data = [[-12.4, 12.5, -11.9, -8.6, 10.0, -0.2, 9.1, -4.9, -27.0, 5.3, -16.5, -0.7, -26.0, -4.1, -1.5, -20.5], [9.9, -8.5, -17.2, 16.3, -5.2, -0.1, 11.7, 0.0, -10.7, 8.9, -23.0, 2.8, -6.5, -0.5, 16.6, -31.3], [-14.3, 5.6, 0.8, -11.1, 6.0, -1.5, -1.8, -3.1, -6.1, 1.5, -17.1, 1.0, -0.9, -0.4, 6.6, -10.2], [-26.8, 15.0, 0.8, -11.7, 7.2, -0.4, 3.3, 1.7, -4.6, 26.8, -9.2, 13.8, 0.3, 4.9, -8.5, -5.4], [-21.9, 13.2, 20.2, 1.9, 4.1, 1.6, 9.1, -3.7, -29.4, 13.6, 7.5, 7.9, -14.7, 1.7, -19.4, 14.1], [15.2, -15.1, -24.1, -14.9, -13.1, -0.2, 3.9, 31.2, -21.5, -8.4, -9.4, -8.8, -23.9, 25.0, 7.5, -2.0], [9.0, -2.6, 11.9, -7.2, 1.5, 0.0, -6.2, -1.3, 3.0, -27.5, 20.0, -11.0, 1.1, 1.8, 0.9, 22.0], [6.2, -2.4, 25.7, 19.5, -1.0, 0.8, -4.9, -14.0, 30.9, -2.8, 27.3, 5.7, 33.2, -7.7, -1.7, 21.6], [7.5, 0.2, -27.0, -22.6, 5.4, -2.3, -7.2, 10.1, 44.1, 1.5, 0.8, 3.1, 23.7, 11.3, 18.5, -13.0], [46.9, -46.4, -7.6, 30.5, -33.4, -0.3, -1.1, 22.9, 13.0, -16.5, -9.6, -7.2, 20.4, 17.3, 32.7, -2.9]]
Indices start at 1.
(1, 1): -12.4
(10, 12): -7.2
(6, 15): 7.5
(10, 14): 17.3
(4, 3): 0.8
(6, 9): -21.5
(3, 10): 1.5
(7, 5): 1.5
(3, 7): -1.8
(1, 7): 9.1
(4, 15): -8.5
(2, 1): 9.9
(2, 10): 8.9
(4, 7): 3.3
(1, 11): -16.5
(4, 1): -26.8
(10, 3): -7.6
(3, 5): 6.0
(2, 8): 0.0
(10, 10): -16.5
(8, 7): -4.9
(10, 2): -46.4
(1, 16): -20.5
(5, 14): 1.7
(9, 5): 5.4
(2, 4): 16.3
(4, 9): -4.6
(8, 14): -7.7
(5, 6): 1.6
(2, 2): -8.5
(5, 2): 13.2
(9, 12): 3.1
(2, 3): -17.2
(1, 9): -27.0
(7, 9): 3.0

A =
[[-29.2 -20.9  38.9 -21.4 -32.8 -26.3 -29.1 -23.2  -8.8 -16.0 -29.0 -22.1
  -28.6 -20.9 -19.6]
 [ 28.2  20.0 -49.6  20.4  26.8  27.2  35.5  23.3  11.7  25.2  21.1  27.3
   22.3   6.2  18.1]
 [-13.2 -11.8  25.7 -16.3 -13.4 -17.3 -19.2 -19.5  -1.7  -8.1 -14.6 -13.1
  -20.4 -14.2 -16.1]
 [-27.6 -14.4  36.6 -20.0 -28.4 -26.9 -33.3 -27.6  -9.4 -28.3 -18.3 -27.6
  -26.4 -19.9 -22.1]
 [-13.8  -2.1  39.9  -1.9 -15.5  -4.3 -13.5  -4.0  -1.4  -7.1  -1.5 -11.4
   -5.5  12.6   2.4]
 [-25.5 -18.2  18.0 -17.0 -32.0 -27.6 -27.3 -21.6  -7.0 -26.2 -29.0 -28.3
  -27.3 -22.1 -23.1]
 [-26.9 -19.2  54.3 -22.2 -25.3 -24.1 -36.3 -23.3  -3.2 -22.6 -23.9 -24.5
  -25.7  -9.8 -21.8]
 [-24.5 -16.8  52.9 -19.4 -27.4 -22.5 -30.5 -23.3  -8.5 -16.0 -18.6 -27.7
  -23.5  -3.0 -18.6]
 [ 17.6   6.5  20.4  13.6  18.9  10.5  16.3  15.2  11.0  19.2   9.3  12.8
   10.8  16.3   9.4]
 [ 24.3  20.4  -5.4  20.2  20.4  19.9  19.4  22.3   9.2  20.8  21.5  16.2
   16.0  26.5  21.3]
 [ -7.2  -1.0 -26.5  -1.5  -5.6  -3.3 -12.4  -2.7  -4.2  -4.0  -9.5  -6.9
  -12.0 -15.4  -6.9]
 [ 29.0  19.8 -31.4  20.9  30.2  27.8  32.8  18.8   0.7  28.5  24.9  26.8
   28.1  22.9  27.9]]
Indices start at 1.
(1, 1) => -29.2
(6, 3) => 18.0
(8, 1) => -24.5
(11, 3) => -26.5
(2, 11) => 21.1
(8, 13) => -23.5
(6, 11) => -29.0
(2, 12) => 27.3
(2, 15) => 18.1
(11, 6) => -3.3
(2, 7) => 35.5
(3, 13) => -20.4
(5, 9) => -1.4
(1, 15) => -19.6
(6, 5) => -32.0
(4, 14) => -19.9
(3, 12) => -13.1
(11, 13) => -12.0
(4, 1) => -27.6
(5, 4) => -1.9
(10, 8) => 22.3
(11, 4) => -1.5
(6, 9) => -7.0
(7, 12) => -24.5
(1, 10) => -16.0
(4, 8) => -27.6
(5, 3) => 39.9
(8, 4) => -19.4
(10, 7) => 19.4
(5, 2) => -2.1
(6, 2) => -18.2
(1, 3) => 38.9
(7, 7) => -36.3
(2, 2) => 20.0
(12, 4) => 20.9
